(in the rows, 128 means zero)
Each row of numbers stands for one element and depends on some of the facts below. Use the named rows to name the rest.

Named rows:
[137 112 124 110 118 154 120 142 125 134 139 135 135 111 156 132 144 141
 126 164 130 136 161 120 146 129 114 134 127 137 141 129 141 140 109 132
 135 108 121 117 119 133]: skalor
[135 126 121 119 132 120 115 126 133 116 143 101 145 143 130 112  88 129
 161  75 121 152 106 143 160 149 147 119 135 104 162 136 106 116 132 119
 150 115 152 145 148 139]: plana
[126 123 124 128 112 139 127 155  81 119 147 122 158 100 111 135 128 118
 110 152 122 115 164 144 150 126 137 134 136 133 124 137 135 158 128 104
 127 123 124 130 108 144]: flome
[137 123 117 112 112 106 148 109 129 102 108 121 131 120  77 122 113  99
 115 112 123 128 144 126 110 149 145 100 110 140 119 121 100 146 133 126
 140 120 118 129 122  79]: flimus
[127 105 115 162 111 108  89 104 120 145 102 166 125 154 142 182 118 126
  99 119 132 106  98 156 113 105 129 103 124 151 108 149 129 128  92 151
 144 145 145 149 146 117]: geti
[131  98 119 120 112 105 141 113 131 115 112 140 128 116  95 125 123 118
 127 125 118 124 144 119 115 141 128  98 102 151 125 137 100 139 130 129
 135 114 113 120 129 100]: didefin
[121 142 155 146 133 113 155 170  84  84 122 130 180 139  95 118 113 127
 119  99 141  89 103 107  98 139 164 151 118 142 106 139 174 121 175 124
 119 148 151 158 109 147]: brakol
[113  97 114 101 155 151 152 140 100 115 128 124 151 116 181 131 151 125
 114 171 164 142 156 119 162 147 118 141 141 117 142 157 130 120 120 117
 137 104 148 125 125 123]: zilomu
[121 134 130 139 131 117 131 117 131 133 124 131 122 131 119 128 128 128
 128 117 127 123 117 131 117 124 131 122 129 124 121 130 123 124 129 128
 122 137 127 130 133 126]: kadir
[123 148 130 136 133 120 134 117 133 130 123 121 122 132 115 129 124 124
 122 112 130 126 116 134 114 128 139 125 133 119 123 123 126 127 129 128
 123 140 130 134 131 121]: sakodre
[105 154 152 159 142 129  96 138 129 148 123 138 131 109  85  96 124 131
 144 137 138 117 153 116 107 136 137 120 104 124 125 144 107 121 136  96
  95 151 111  88 142 110]: videgri
[129 120 137 128 140 130 124 142 149 115 121 103  86 162 107 143 110 109
 107 122 114 141  90 151 127 142 123 138 105 145 136 126 114 116 172 128
 121 145 129 126 133 144]: zuplek
[127 107 137 131 140 129 120 144 150 121 122 112  84 160 113 144 113 116
 112 127 111 139  92 147 129 139 115 135 100 151 137 134 113 114 171 129
 119 142 127 120 136 152]: rigran
[122 145 130 136 132 118 134 117 131 128 122 122 123 133 114 128 123 123
 123 112 130 125 116 134 116 126 138 126 133 120 122 124 125 126 131 127
 124 139 130 133 131 120]: gegral
[134 139  77 134  63 137 166  77 123 128 143  81 111 112 183 149 175 149
 159 135 149 115 170 114  95 118 125 164 175  38 144  82 117 152 128 117
 111  80  87  86 121  93]: zimer
[134 134 130 156 125 111 127 122 123 139  98 128 114 127 112 134 139  90
 150  88 129 121 105 140 127 120 109 116 119 106 105  97 128 137 144 133
 145 166 142 124 126 130]: fubiso
[127 105 115 162 111 107  90 105 119 143 103 166 127 154 143 182 117 123
 100 117 131 106  97 154 114 105 128 103 125 152 106 149 127 129  93 150
 146 145 145 149 146 115]: zesti
[167 114  95 116 147  96  99 128 148 110 162 126 161 152 132  91  89 126
 183 101 116 148  89 128 158 138 142 138 143 116 164 108 100  88 134 119
 142 125 121 151 142 131]: mivum

How the elements are related:
besta χ pofor; brakol χ stabedre; brebis χ skalor
bregofin χ traga; brigo χ vulak; brikizam χ gitral
brodis χ skavo; brodu χ skalor; brozuk χ voski
budal χ voski; bustu χ dreras; didefin χ tuflur
didre χ zimer; dridim χ vulak; drobrinu χ brogral
dubigrun χ ristekla; dudrel χ stabedre; fafigin χ flome
falur χ grufe; famu χ buzil; faridos χ sekle
fipliklem χ ropas; fistok χ skavo; flason χ flida
fliflum χ flida; flimus χ traga; fluku χ stabedre
flupur χ ludin; fogi χ ropas; fubiso χ tratrer
gegral χ fidres; geti χ bulal; gituk χ pofor
gograru χ drobasun; gregos χ drobasun; grenu χ kizo
grival χ zimer; gruval χ grufe; kadir χ kizo
katrer χ tratrer; kebon χ stabedre; klefopen χ bulal
klezo χ stabedre; klidrur χ zimer; klole χ ropas
klomol χ drobasun; klubrar χ vulak; kudre χ bulal
kugraplu χ pofor; kuvis χ flome; lidu χ drobasun
meplaklur χ radrozar; mivum χ pofor; muskare χ buzil
nemis χ satru; nizal χ lekom; pafos χ grufe
plana χ pofor; plepo χ satru; plige χ voski
plodrekar χ bukles; rafes χ pofor; refik χ gitral
rigran χ drobasun; sakodre χ rezun; soskor χ plebren
stapan χ grufe; stetrul χ radrozar; stuflel χ lekom
stura χ dribol; talol χ sekle; tebutri χ skeklu
tenelo χ plebren; tigrusam χ reladrur; trefla χ dreras
tregra χ zimer; tribel χ buzil; videgri χ sekle
vubrur χ flome; zesti χ bulal; zosa χ sekle
zuplek χ drobasun; zuse χ fategu; bobel θ muskare
brigo θ bustu; brodu θ klomol; brogral θ kudre
bukles θ fafigin; bulal θ stuflel; bustu θ lekom
buzil θ tebutri; didefin θ meplaklur; didre θ klezo
dreras θ tretri; dribol θ grenu; drobrinu θ brikizam
fafigin θ lidu; fidres θ buzil; fipliklem θ gruval
fistok θ plana; fliflum θ gegral; flome θ stura
fluku θ zuse; flupur θ skavo; fogi θ bukles
geti θ satru; gitral θ plige; gograru θ tuflur
grival θ ristekla; gruval θ famu; klezo θ flimus
klole θ plebren; kudre θ falur; kugraplu θ bulal
kuvis θ ropas; lidu θ budal; meplaklur θ didre
mivum θ talol; muskare θ fidres; pafos θ zimer
plige θ rezun; pofor θ drobrinu; radrozar θ refik
rafes θ radrozar; refik θ reladrur; reladrur θ mivum
rezun θ flome; rigran θ zuplek; ristekla θ flupur
satru θ sakodre; skalor θ kebon; soskor θ flason
stabedre θ kuvis; stapan θ stabedre; stura θ brakol
tebutri θ fubiso; tigrusam θ gituk; traga θ faridos
tratrer θ zilomu; tregra θ fategu; tretri θ grufe
tuflur θ plepo; zesti θ klubrar; zilomu θ pofor
zimer θ bregofin; zosa θ gitral; zuplek θ dubigrun
zuse θ klefopen

Which element is each row?
No name comes twice in this set of rows, the named rows included.
[127 121 156 136 136 125 144 157 126 107 114 154 156 144 141 117 135 157
 137 117 143 103 104  85  95 137 135 145 105 150 123 140 177 105 153 150
 121 133 143 140 123 147] : fluku
[107 130 129 159 123 104 134 131  90 124 135 127 142 117  84 133 117 118
 118 111 116 100 123 150 122 118 146 121 131 127 110 147 115 139 145 104
 114 146 127 139 125 145] : plige
[121 147 131 142 132 124 128 116 140 144 127 124 115 128 123 134 131 140
 121 115 128 126 116 139 110 128 138 123 129 121 133 127 132 127 121 133
 120 142 126 130 133 131] : flupur
[107 166 153 156 143 130  97 136 130 144 124 130 132 111  79  96 122 124
 139 132 141 119 151 119 105 138 144 122 108 119 124 138 109 123 137  96
  96 154 114  92 140 103] : faridos
[ 95 124 120 132 167 113 164 109 107 116 112 120 136 136 141 127 135 113
 114 121 160 127 113 132 128 139 138 128 145 102 121 157 112 105 138 114
 123 135 151 138 138 111] : brikizam
[132 143 156 131 139 126 151 154 123  95 112 138 161 150 127 115 125 141
 130 106 149 106 101  90  93 141 148 150 115 139 117 126 179 108 156 147
 125 139 149 148 119 132] : kebon
[ 93 136 153 176 135 118  95 152 100 147 132 146 146  97  66 100 122 131
 141 139 126  98 159 127 114 131 141 117  99 134 120 166 100 129 148  80
  88 154 109  90 139 133] : zosa
[140 134 125 110 121 162 120 143 133 138 141 121 131 109 154 137 143 144
 115 158 133 143 158 131 141 136 125 138 131 129 150 120 152 145 103 135
 134 117 125 121 117 133] : ristekla
[127 139 160  88 100 177 109 144 131 115 143 125 128 151 166 117 112 146
 141 157 118 138 164  86 152 102 109 148 147 140 108 138 142 130 120 133
 133  67 133 122 128 131] : bukles
[158  98  99 121 142  99  97 130 147 118 160 136 156 146 141  95  96 137
 185 105 113 145  94 127 161 136 133 131 133 122 167 124  99  90 132 121
 141 117 124 143 147 142] : rafes
[135 108 116 115 111 105 145 109 131 108 109 132 130 117  84 124 117 107
 120 119 121 126 146 122 111 146 136  96 103 148 122 130  98 144 131 127
 139 116 114 123 125  87] : meplaklur
[139 150 125 111 121 159 123 136 131 137 139 115 131 110 145 137 140 136
 110 153 137 142 157 135 135 134 133 137 139 121 143 111 150 149 101 133
 133 122 125 124 115 121] : ropas
[130 116 136 128 141 128 124 143 147 113 120 104  88 163 106 141 108 106
 110 122 114 141  90 149 128 141 121 138 105 145 133 126 112 115 175 127
 121 146 129 125 133 143] : gregos

The same elements again, as new rows of numbers:
Some elements and their rows:
[105 153 121 126 154 153 163 104  68 145 148 128  73 102 177 145  57 142
 114 100 133 180 143 115 108 123]: kudre
[ 91 128  88 124 150 153 136 124 107 153 125 127 134  77 159 147  77 142
 121 134 127 186 114 122 128 103]: gregos
[ 96 115  99 122 147 144 160 121 110 146 139 100 110  92 176 128  99 151
 121 115 131 150 133 103 120 124]: gegral
[ 96 117  99 122 146 145 159 120 109 145 140 102 109  92 175 128  97 151
 121 114 131 148 133 101 120 125]: tenelo
[101  91 102 104 186 144 163 136 152 121 150 125 108  98 144 124  78 165
 127 116 135 203 136  64 138 137]: gituk
[103  98  95 106 177 144 155 133 137 102 158 141 100 102 135 124  58 171
 129 114 141 192 131  65 138 136]: rafes
[ 96 116  99 121 147 144 158 121 108 147 140 100 109  93 176 128  99 151
 121 114 132 150 134 102 121 125]: sakodre
[ 96 115  99 121 147 144 159 121 107 146 139  99 109  92 175 128  99 151
 121 114 131 150 133 102 121 125]: dubigrun
[103 104 106 129 157 141 162 114  71 134 139 147 119 106 177 127  65 172
 107 106 125 119 144 116 127 126]: tebutri
[ 88 117 102 124 151 146 161 111 122 145 139  98 109  91 176 122  78 145
 121 105 129 145 133  90 126 117]: budal
[ 99 126  97 124 139 145 153 117  84 132 145 112 105  98 167 128  83 151
 119 110 134 138 132  98 121 126]: brigo
[ 89 102  87 143 142 145 131 115 103 105 142  91 101  86 186 129  81 148
 116 124 133 121 163  91 126 148]: tregra
[ 88 132 103 136 143 129 127 114  44  83 152 124  83  63 169 139 140 137
 115 132 126 106 166  66 131 146]: didre
[111 113  86 116 134 140 124 147  65 137 127  91  74 127 158 130 140 140
  87  98 153 135 127 110 135 127]: ristekla
[ 99  98  91 115 144 141 151 134 120 124 125  89  92 111 174 125 149 139
  85 111 136 133 123 114 131 119]: lekom
[102 110  93 121 123 147 144 135  97  97 132 100  90 122 164 128 141 133
  82 109 136 121 120 114 133 117]: tratrer
[108  86  99 124 155 136 153 128  69 109 124 152 104 130 175 125 109 166
  65 100 129  96 138 131 139 121]: fidres
[ 87 114  93 120 143 145 144 113 121 106 129 104  84 119 160 116  87 127
  78  89 134 120 121  84 150 100]: bukles

Rows to name:
No name comes twice in this set of rows, the named rows included.
[ 93 129  99 125 141 146 153 110  94 131 144 113 104  99 166 125  68 147
 119 103 132 136 132  90 126 120] : fogi
[ 99 132 110 136 100 163 153 129  86  95 150 104 117 112 164 134 108 134
 119 115 127 135 124 110 124 116] : drobrinu
[113 101  75 108  99 137 137 151  30 164 136  84  66 129 175 129 134 163
  88 101 145 160 160 110 153 114] : stabedre
[ 99  86  68 116 141 139 146 125 139  82 141 109  76 107 164 119 122 169
 101 117 153 118 103 126 121 109] : reladrur
[103 145 123 125 162 152 170 105  92 158 144 116  78  96 186 144  71 142
 116 104 130 189 144 118 106 122] : klefopen
[101  83  85 105 183 143 159 129 165  89 163 142  96  93 137 120  53 187
 140 120 148 191 121  74 131 130] : mivum
[103 118 100 129  96 158 142 142  92  70 136  97  96 133 160 133 155 122
  81 111 134 116 115 121 135 111] : zilomu
[108  84 100 124 157 136 155 126  70 109 124 149 105 130 177 124 106 167
  67 100 128  92 137 132 137 121] : buzil
[ 93 105  86 144 139 145 122 121  85 113 141  91  95  90 182 131  80 149
 118 119 138 124 165  91 127 151] : grival
[103 102 100 106 176 144 156 134 126 108 155 139 102 104 134 125  60 164
 125 112 138 195 135  61 141 138] : kugraplu

The same elements again, as new rows of numbers:
Some elements and their rows:
[131 125 136 111 176 116 152 157 164 141 107 132  71  81 146 147 120 110
 117 152  77 163 103 167 117  41 128 149]: plige
[143 137 133 122 131 127 145 145 147 114 118 130 151 116 136 131 135 112
 129 100 114 148 148 118 129 160 146 157]: nemis
[101 128 124 128 110 130 115  90  87 145 139 102  99 182 131 128 120 153
 131 176 147 100 115 121 126 105 124  56]: bobel
[161 140 127 109 136 138 140 143 143 108 113 125 159 114 147 114 149 126
 135  91 112 150 148 105 118 142 137 143]: kadir
[119 129 122 149 115 121 135 144 157 123 140 135  78 103 116 137 126 108
 112 123  98 139 102 166 126 101 125 149]: zosa
[129  86 107 146 154  99 131 173 140 127 134 118 164  72 175 149 154 134
  98 124 160 150 164 105 115 196 118 176]: besta
[ 98 127 127 119 114 136 116 104  92 154 140 117 108 181 128 116 117 158
 132 175 155  94 117 134 138  94 117  77]: brogral
[134 146 129 134 152 104 145 123 152 104 152 143 156 125 131 135 136 126
 133  90 112 152 139 139 155 162 152 168]: budal
[124  94  92 175 114 101  82 169 142 108 157 122 102  54 141 156 138 144
  84 150 167 131 121 144 123 143  98 171]: rafes
[100 130 146  82 173 123 151 143 109 179 130 102  73 165 166 123 115 147
 131 206 120 117 115 155 122  35 133  86]: flome
[132 125 117 153 113 128 122 125 150 114 137 139  97 101 111 130 130 117
 122 114 109 134 100 150 119 105 111 140]: brigo
[100 126 127 117 115 137 116 102  91 154 140 119 110 181 129 116 119 158
 132 173 155  95 117 134 139  96 116  75]: tuflur
[ 89 108 128 113 111 153 111  91  92 162 133 147 120 186 114 100 137 165
 128 169 159  88 114 142 140 103 106  84]: zilomu
[146 120 115 129 121 135 120 112 142 113  80 143 121  90 119 138 125 128
 122 111 111 149 114 132 134  88 105 126]: brodu
[ 98 125 129 117 117 136 113 103  91 154 139 117 111 180 127 116 119 159
 132 175 157  94 116 132 139  96 118  77]: tretri
[147 133 132 117 124 135 169 157 138 120 144 110 138 114 151 110 144 103
 143  83 122 136 148 116  92 172 110 153]: klefopen
[100 128 128 116 115 135 118 104  91 150 139 115 109 183 131 118 116 158
 134 172 155  97 119 133 138  96 120  77]: traga
[109 141 142  93 131 134 141 120 105 154 137 113 152 206 151 114 122 159
 144 156 154 111 160 111 147 152 153 101]: ropas

Which element is each row?
No name comes twice in this set of rows, the named rows included.
[134 125 131 118 158 122 144 156 145 133 111 124  82  81 142 136 130 107
 117 139  91 150 108 156 112  64 120 143] : stura
[140 150 135 142 101 124 147 169 160 118 140 121 135 122 131 137 110 105
 130  99 129 142 147 127 139 167 150 172] : talol
[144 136 178  75 224 124  84 131   8 190 132 133 164 174 123 118  69 147
 119 146 134  66 110  96 127 187 185  95] : drobasun
[123 107 115 136 110 147 119 115 139 122 110 166 118 100 100 118 150 120
 114 106 117 127 108 151 124 115  99 143] : drobrinu

The same elements again, as new rows of numbers:
Some elements and their rows:
[161 112 116 128 168 131 156 148 117  89 103  80 107  72 131]: tebutri
[174 115 103 174 166 169 164  71  69 140  80  37 117 114 107]: pofor
[156 146 143 151 143 166 163 136 110 102 114  94  92  89 105]: skalor
[159 102 119 126 187 105 167 149  95  89 121  94 128  78 118]: pafos
[119 110 109 124 190 146 173 155  98  65 102  94 104  94 110]: rigran
[152 146 138 161 133 170 156 127 119  91 115  78  98  85 117]: ludin
[165 117 118 122 177 125 168 142 117  86 124 100 104  89 123]: klubrar
[166 112 119 121 178 125 166 146 111  87 118 101 104  87 120]: klole
[148 117 110 129 178 124 161 127 142  87 126 103  70  79 115]: kebon
[162 111 114 130 168 128 160 138 118  75 118  85 111  83 132]: stetrul
[154 150 143 152 142 165 164 131 117 102 121  94  92  91 108]: skavo
[165 113 119 121 179 126 167 146 111  86 117 100 103  87 119]: fistok
[163 119 118 121 178 127 167 143 119  91 120  98 101  87 125]: fubiso
[153 145 138 159 133 167 156 128 118  91 115  78 100  85 117]: kizo
[178 103  97 154 194 131 172 113  93  96 106  58 106 100 134]: gituk
[122 107 132 122 189 161 173 156  91  67 111 111  66 102 121]: lidu
[158 100 106 127 196 144 166 160  96  75 120  86 136  82 101]: refik
[144 130 155 162 133 175 161 137  93  91 117  81  79  81 115]: bukles

Which element is each row?
No name comes twice in this set of rows, the named rows included.
[154  99 138 124 176 132 174 153  89  85 127 105  81  84 122] : fafigin

